Each row has a class, written as a number after it.
[-19  -5   3 -25  11  17   9 -19 -17  42 -22 -11   4  31 -44 -23   4 -52
  19 -10  39 -16 -26  49  -4  50 -40  15  -3 -43   0  12  27  37 -11  -1
  14 -28]
8
[ 25  11  76 -47 -13 -20  12 -20  29  26 -30 -26  18  10   4   0 -28 -52
 -14 -43 -31 -43 -24  69   4  29 -32   0   0 -87  23  21  26  26 -14  22
 -31 -31]
1
[  8   4  15 -24 -13  10 -35   8  36  35   2 -39  10 -30  43 -29 -17  23
  20 -58  -6   6   7   1  -5 -15 -24 -66  20 -32   5  20 -36  70 -17  -8
 -81   8]
6
[-20 -16   2 -17  11  24  10  -5 -24  22 -27  -8   0  33 -37  -8  -6 -34
  19  -2  64  -4 -28  54  -8  44 -44  15  10 -38  -5   7  25  39 -26   3
  17 -50]
0
[  15   -1  -28    5  -57   -5  -17   -7  -80    2   -9    1   40  -39
   38  -21  -18  -21   -1   -1  -11  -21    1  -32   11   20   80   63
    2   77   25   23   17 -101   11  -72  -13   16]
1
[ 46  13  79 -53 -18 -20  31 -20  28  35 -33 -24   7  18  -8 -10 -32 -43
 -50 -45 -19 -37  -7  69  44  37 -35  25  -8 -77  26  33  39  48 -22  13
 -26 -38]
8
[  3 -11   5 -13   0  11  34 -33   1  29 -18 -32 -23  18 -37   9  -8 -49
  31  13  36 -26  -2  40  -6  28 -36  42 -10 -53   8  20  29  48 -47  -1
  28 -52]
8
[ 20  36  31 -14 -20  -5   3  -5  26  -2  16 -28   1 -28  55 -47 -23  55
   1 -47  -2  -5   5  -6  10 -16 -53 -42  38 -15  -2  36  -7  44 -41 -27
 -52  15]
4
[ -8  15  -6 -31   2   3   7 -27   1  23 -28 -21  17  31 -64   4   5 -58
  41   7  13 -38 -24  14 -13  44 -60  29   0 -31  -2  22  29  26 -20  15
 -18 -30]
4
[  0 -12   7 -22   8  18  21 -34   6   5 -14 -43  -8  17 -29  27 -12 -56
  33  21  26 -37  -1  46   1  46 -45  31  -3 -60  13  30  33  66 -55   9
   9 -45]
5
[-31  38 -13 -27   2   0  21 -25  21  15 -31 -17  15  26 -32  36 -16 -12
  31  -5  32 -33 -58  24  20  65  -9 -15  16 -21   8  55  50  60   3   3
 -41 -47]
2
[ 28   6  60 -25 -14  -3  25 -14   0  29 -34 -25   8   3  -2   6 -23 -46
 -61 -23   4  -7   5  70  28  14 -26  39  -1 -46  19  11  23   9 -28  -5
  14 -24]
0
[ 18  31  25 -14 -11   3  -5  -4  25  23   9 -28   4 -25  56 -50 -16  57
  13 -56   5  -7  12 -21  12 -20 -14 -25  29 -17  -1  26 -14  46 -20 -25
 -64  17]
8
[ 25  18  56 -37 -20   1   7 -14   2  37 -39 -33  10   7 -17   4 -10 -47
 -24  -8 -14 -21   2  63  28  17  -2  41   3 -59  18  25  33  14 -18   9
  -5 -17]
2
[  9   3  23 -24  -9  10 -35   9  33  34  -4 -42   7 -30  49 -34 -14  34
  34 -59  -4   2  10   1 -10 -23 -19 -60  22 -39  -1  14 -40  66 -24  -5
 -74  11]
6
[ 12  28  29  -3 -11   5  -8   4  19   9  -2 -29  12 -16  58 -27 -24  64
  12 -53  26  -5   1 -11   5 -20 -14 -22  36 -13  -7  19 -16  41 -31 -22
 -55   2]
0
[  8  10  25   5 -14  15 -30   6  34  35   4 -37   6 -10  45 -19 -28  18
  21 -56   5   1  12  -8  -6 -19 -49 -47   9 -17  11  11 -28  64 -26 -24
 -79  23]
7
[ -4 -20  -9  -7  -9   9  42 -31   3  12  -6 -31 -11  17 -31  20 -29 -54
  42  -3  20 -24 -22  42 -15  25 -53  16 -15 -46  21  18  14  34 -45  -9
  12 -58]
1
[ 34  14  78 -47 -25 -21  48 -20  22  19 -23 -26   4  16 -14 -18 -39 -44
 -54 -42 -20 -28 -11  83  49  36 -88  10   3 -70  26  39  32  50 -43   8
  -9 -40]
4
[ 36  11  78 -38 -21 -12  47 -15   5  23 -25 -22   2  18 -18 -19 -40 -41
 -50 -43  -7 -20  -3  88  40  28 -80   8  -2 -68  24  26  28  36 -42   8
  13 -43]
4
[ 12   2   9  -4  -3  17  23  -2  14  17  13 -15  -6 -24  31 -13 -16  59
   0 -36  45   4   3 -24   0 -26 -41 -23  50  23  -4  26  -6  57 -36 -44
 -62 -17]
0
[  7 -12   3 -14  -3  18  -6 -13  -1  36  25 -34 -20 -39  52  -5 -29   9
  23 -36   4  16  -1  -1 -50 -36 -37 -56  11 -20  -3  -3 -25  18  -6 -18
 -53  39]
1
[-29  28  -3 -14   7   5   6 -22   5  16 -30 -23  23  30 -25  33 -11 -38
  39  -4  26 -35 -38  19  11  57 -17  -5  -3 -20  15  35  38  44  -5  -8
 -37 -45]
7
[  6  -1  25 -12 -19  13 -21   7  32  30  13 -33   3 -23  50 -24 -29  17
  39 -72   4   8  -8  12 -29 -36 -24 -63  15 -43  14   1 -47  34 -15 -14
 -68  19]
1
[-23  48  -9 -29   2   4   3 -43   8  23 -35 -24  21  29 -31  27  -7 -26
  33   8  15 -29 -48  26   1  69   5 -14  10 -37   9  42  45  42   0   6
 -30 -33]
2
[ 27   0 -13  -2 -49   2 -28  13 -66  11 -39  -2  48 -27  34  -9 -20  -2
  24 -20 -16 -31   7 -46  14  11  96  73  26  89  33  13   6 -92  27 -68
 -37   7]
1
[ 36  12  76 -51 -21 -11  51 -16  10  20 -23 -29  -1  14 -21 -28 -38 -44
 -45 -42  -9 -21  -4  96  41  32 -77  12   6 -69  24  29  33  47 -57  -2
   6 -40]
4
[-21  36  -6 -34   2  -9  21 -29  20  -1 -20 -28  12  11 -32  14  -7 -45
  35  -2  18 -37 -39  37   3  58 -31  -6  16 -40   9  44  38  51 -31  -5
 -20 -36]
4
[-12   1   1 -11  -3  12  25 -39  -2  35 -27 -30 -13  27 -41  15  -6 -33
  34  23  29 -27 -18  33  -5  35 -53  27   2 -47   0  33  28  52 -40   9
   5 -37]
2
[ 23  -2  71 -41 -26   0  22  -6   6  35 -35 -29  23   2 -11   9 -17 -61
  -7 -38  -9 -27  -8  70  15   1   5  34  -1 -52  34  12  15 -12 -20  -4
  -6 -45]
1
[-19  33  -1 -33   5  -4  21 -27  24  25 -30 -15  26  18 -34  15  -4 -24
  44 -21  29 -45 -44  12  14  59   9   2  14 -25  21  42  35  52   2  -5
 -40 -58]
8
[ 30  14  68 -60   3 -18  -1 -16  26  20 -43 -33  23   5  -3 -13 -10 -41
 -22 -22 -39 -45  -4  62  24  43 -19   7   5 -86   8  38  41  56 -24  31
 -28 -49]
6
[ 12  -3  -5  -3 -53 -16 -21  29 -42  20 -17   4  46 -58  24 -24  -1  -4
  15 -25  17 -48  -6 -53  41   2  89  94  31 100  27  40  21 -61  31 -69
 -45  -6]
8
[ 24   8  61 -27 -29   1  29 -18  -4  50 -33 -18  -5   6  -4 -16 -23 -37
 -71 -24  -9  12   6  82  43  12 -35  22  -9 -43  22  25  30  12 -27  -6
   4  -6]
2
[ 22   0  67 -13 -19   1  26  -9   8  43 -30 -28   1   9   2  -1 -27 -50
 -54 -35  -6   2  15  78  41   7 -48  20 -26 -40  29  15  29  25 -44 -17
  -4 -17]
7
[  25  -20  -13   -4  -35   22  -29   30 -112   17  -29    4   10  -48
   33  -12  -11   14   21   19   51    6   42  -10   -2    6   70  103
    5   81    5   -3   35 -114   19  -49   29  -25]
3
[ 14  -1  20 -25  -8  19 -38   6  30  37   1 -42  -3 -35  53 -40  -8  31
  26 -43 -13  12  23  -2 -13 -24 -20 -60  29 -33   1  12 -37  66 -29  -8
 -70  13]
6
[  9  -2  16   4  -7  28  20  14  -9  30  21 -13 -16 -22  33 -25 -30  56
   9 -43  44  15  19 -21  13 -34 -71 -34  30  37  -1  22  -3  52 -22 -40
 -70 -12]
7
[ 12  -4   5 -11   1  20   0  -9   3  21  28 -37 -31 -48  40 -21 -15  18
  12 -15  16  20  22   4 -36 -34 -62 -48  25 -17 -13  -2 -14  32 -37 -16
 -16  47]
4
[ 41  -3  79 -49 -14   2  44 -14  13  16 -14 -30   1  12  -2  -3 -45 -40
 -63 -35 -11 -22   6  89  59  43 -65  11   0 -62  34  35  42  65 -42   6
  -9 -44]
5
[ -4   4  -6 -27   8  13   4 -21  -6  19 -37 -21  15  35 -47  24  -2 -45
  39  10  39 -32 -23  16 -14  43 -21  46   3 -33  -5   8  27  28 -23  12
 -11 -46]
0
[  9  -4  29 -21 -13  17 -35  25  14  31   6 -42 -11 -25  48 -53 -25  45
  43 -58  25  17  30  28 -23 -22 -41 -41  16 -70  -3   1 -41  54 -38  -3
 -67   6]
3
[ 25  17  73 -39   3 -24   6 -18  41  12 -38 -25  26  10   1   4 -14 -38
 -27 -26 -10 -50 -17  53  14  34 -24  25  12 -86  10  28  34  50 -25  30
 -25 -41]
0
[  9  36  24  -6 -22  10  -2  -3  21  17   9 -27  -1 -22  64 -38 -26  79
  -6 -44   9  10   0  -8  25 -14 -18 -51  39  -2  -4  36  -3  49 -25 -30
 -60  25]
2
[ -1 -10   6  -7 -44  -2 -31  39 -38  -6 -17  -3  52 -57  28  -5  -1  -4
  24  -3  12 -48  -2 -44  46   8  84  88  44 102  30  53  32 -48  27 -47
 -51 -20]
5
[-14 -11   5 -26  12  34   0 -12 -26  16 -11 -18   6  31 -34  -7  -4 -48
  15   5  37 -13 -11  54  10  62 -42   2  12 -34   7  15  29  51 -25   0
  10 -31]
5
[ 12 -11  12 -15   3  18 -18   8  -6  33  29 -26 -29 -37  44 -18 -17  41
  12 -23  27  24  29   8 -38 -25 -43 -48   6 -37 -14  -7 -23  25 -16  -4
 -42  20]
3
[-14   0  -4 -41  10  12  13 -24 -10  29 -33 -26  15  31 -41  22  -5 -51
  64  -5  12 -35 -38  23 -24  32 -33  22  -4 -46   0  10  21  10  -1  21
 -31 -37]
1
[-10   8 -16 -28  14  14 -11 -17  -3  16 -41 -24  19  33 -45  30   4 -48
  47  16  37 -37 -25   8 -17  48 -13  44   8 -38 -10   6  24  29 -12  19
 -18 -33]
0
[-17  31   5 -34   6  -6  14 -25  25  28 -33 -15  24  18 -30  23   5 -33
  37 -13  26 -50 -46  17  17  63  13   7  16 -31  19  40  37  47   7  -3
 -35 -50]
8
[ 28   2  72 -22 -13   8   4   0  -4  41 -36 -31  14  12 -13   3 -10 -61
 -25 -25   0 -24  15  65  29  11 -12  40  -6 -35  26  11  33  18 -39 -23
  -6 -26]
7
[ 37  18 -13  -5 -40   1 -35  11 -64   5 -40  -9  39 -29  20 -31  -8   3
  16  -9 -12 -24  26 -40  12  14  63  75  32  76  17   8  16 -75  -1 -61
 -20  27]
4
[ 34   6  59 -47 -10   1   0  -7 -10  31 -43 -35  18  -6 -11   2   1 -46
 -17  -9 -17 -25  19  60  21  15  14  33   3 -59  12  16  26   9 -25   7
   3 -41]
6
[ 22 -16 -24   3 -51  23 -18  15 -95  29 -25  -1   5 -55  34  -3 -16   3
   7  17  41  10  17 -17  14  -2  73  94  14 109  14  17  48 -92  15 -64
  19   2]
2
[ 16  -1  10 -13   1  17  -7  -8   0  22  33 -35 -30 -47  40 -23 -18  17
   9 -15  10  17  20  -2 -42 -35 -65 -48  24 -17 -16   0 -13  30 -27 -10
 -24  47]
4
[ 34  11  78 -36 -13  -7   1  -7  12  40 -47 -28  14  13  -4  12  -7 -55
 -29 -20 -19 -35  10  55  31  17 -20  46  -7 -47  22  23  44  20 -28  -1
 -38 -24]
7
[ 29   9  75 -37   1 -20  14 -16  44  15 -37 -21  20  15  -2   4 -18 -37
 -31 -31  -2 -47 -15  60  19  34 -33  25   7 -83  13  20  29  54 -34  26
  -9 -45]
0
[ 10  -2   1 -10   3  24 -13  -5  -2  25  26 -39 -26 -42  41 -27 -20  14
  16 -19  12  25  20   2 -40 -31 -59 -49  24 -14  -9   0 -12  34 -27 -15
 -20  42]
4
[ 35   7  74 -47  -6   7  -9  -7  -2  22 -32 -35  29   0 -11  18  -5 -66
 -27 -18  -9 -38  13  65  26  24  19  40   8 -57  26  21  37  16 -16   6
 -11 -24]
5
[ 24 -22  -9  12 -44  22 -23  24 -95  20 -26  -1  18 -46  40   7 -13  -8
  16  13  42  -8  23 -29  19   0  65  95   2 114  21   5  45 -96  12 -69
  13  -9]
7
[  8  -1   0 -12  -2  29  -8 -13  -4  50  22 -29 -30 -39  41 -10 -19  32
   0 -14  19  28  10  -8 -27 -30 -43 -50  26   1 -13   9  -7  41  -6 -16
 -49  49]
2
[ -8  14  -1 -31   3   8   6 -24   2  45 -32 -23  21  25 -56   4   5 -42
  52  -6  26 -50 -23  -1  -5  42 -19  40   2 -23   0  16  28  32  -6   5
 -30 -30]
8
[  6  16  32  -4 -13  12 -33   8  35  34  -2 -32  17 -22  51 -24 -18  37
  29 -59  29  -4   2 -13 -16 -23 -11 -40  37 -26   4   3 -44  55 -22 -10
 -68  13]
0
[  27  -12  -17   -1  -50   14   -6   14  -97   10  -17   -1   10  -62
   29  -11  -13   -8   17   17   38   -1   21  -17    8   -1   43   94
   21  107   17    5   38 -107    6  -64   43   -6]
4
[ -5   0 -11 -24  13   8   6 -17  -3   7 -35 -19  11  35 -44  15  -5 -37
  36   7  36 -34 -22  17 -12  43 -35  43   4 -45 -11  11  25  38 -23  19
 -16 -43]
0
[ 20 -27  -6 -11 -30  30 -23  23 -93   5 -18  -7  16 -59  40  -1  -4  -9
  15  23  39  -3  29 -13  19   2  74 101  20  97  15  12  49 -87  12 -48
  24  -5]
5
[  2  35  20  -9 -17   4  -6  -4  19  17   8 -24  -5 -23  59 -37 -22  69
  -1 -36   5   9   0 -12  15 -22 -26 -39  34  -7 -14  39  -5  44 -17 -16
 -65  31]
2
[ 14 -17  10  -9   7  35 -14  -2  -6  25  39 -35 -12 -39  46 -14 -22  19
   2 -27  15  16  23  -2 -19 -25 -31 -49  16   0   2   0 -16  42 -19 -21
 -30  40]
5
[ 39  19  75 -41 -21 -15  41 -21  14  19 -26 -26   7  17 -14 -23 -38 -44
 -51 -44 -13 -23  -2  91  38  37 -67   5   0 -74  27  28  34  43 -52   1
   9 -39]
4
[-31   3 -11 -29  10  23  11 -24 -22  41 -19 -16  -6  35 -43 -21  -1 -34
  16   2  38   1 -33  55   0  45 -60  -4   3 -42 -14  20  28  51 -22   3
  -3  -7]
2
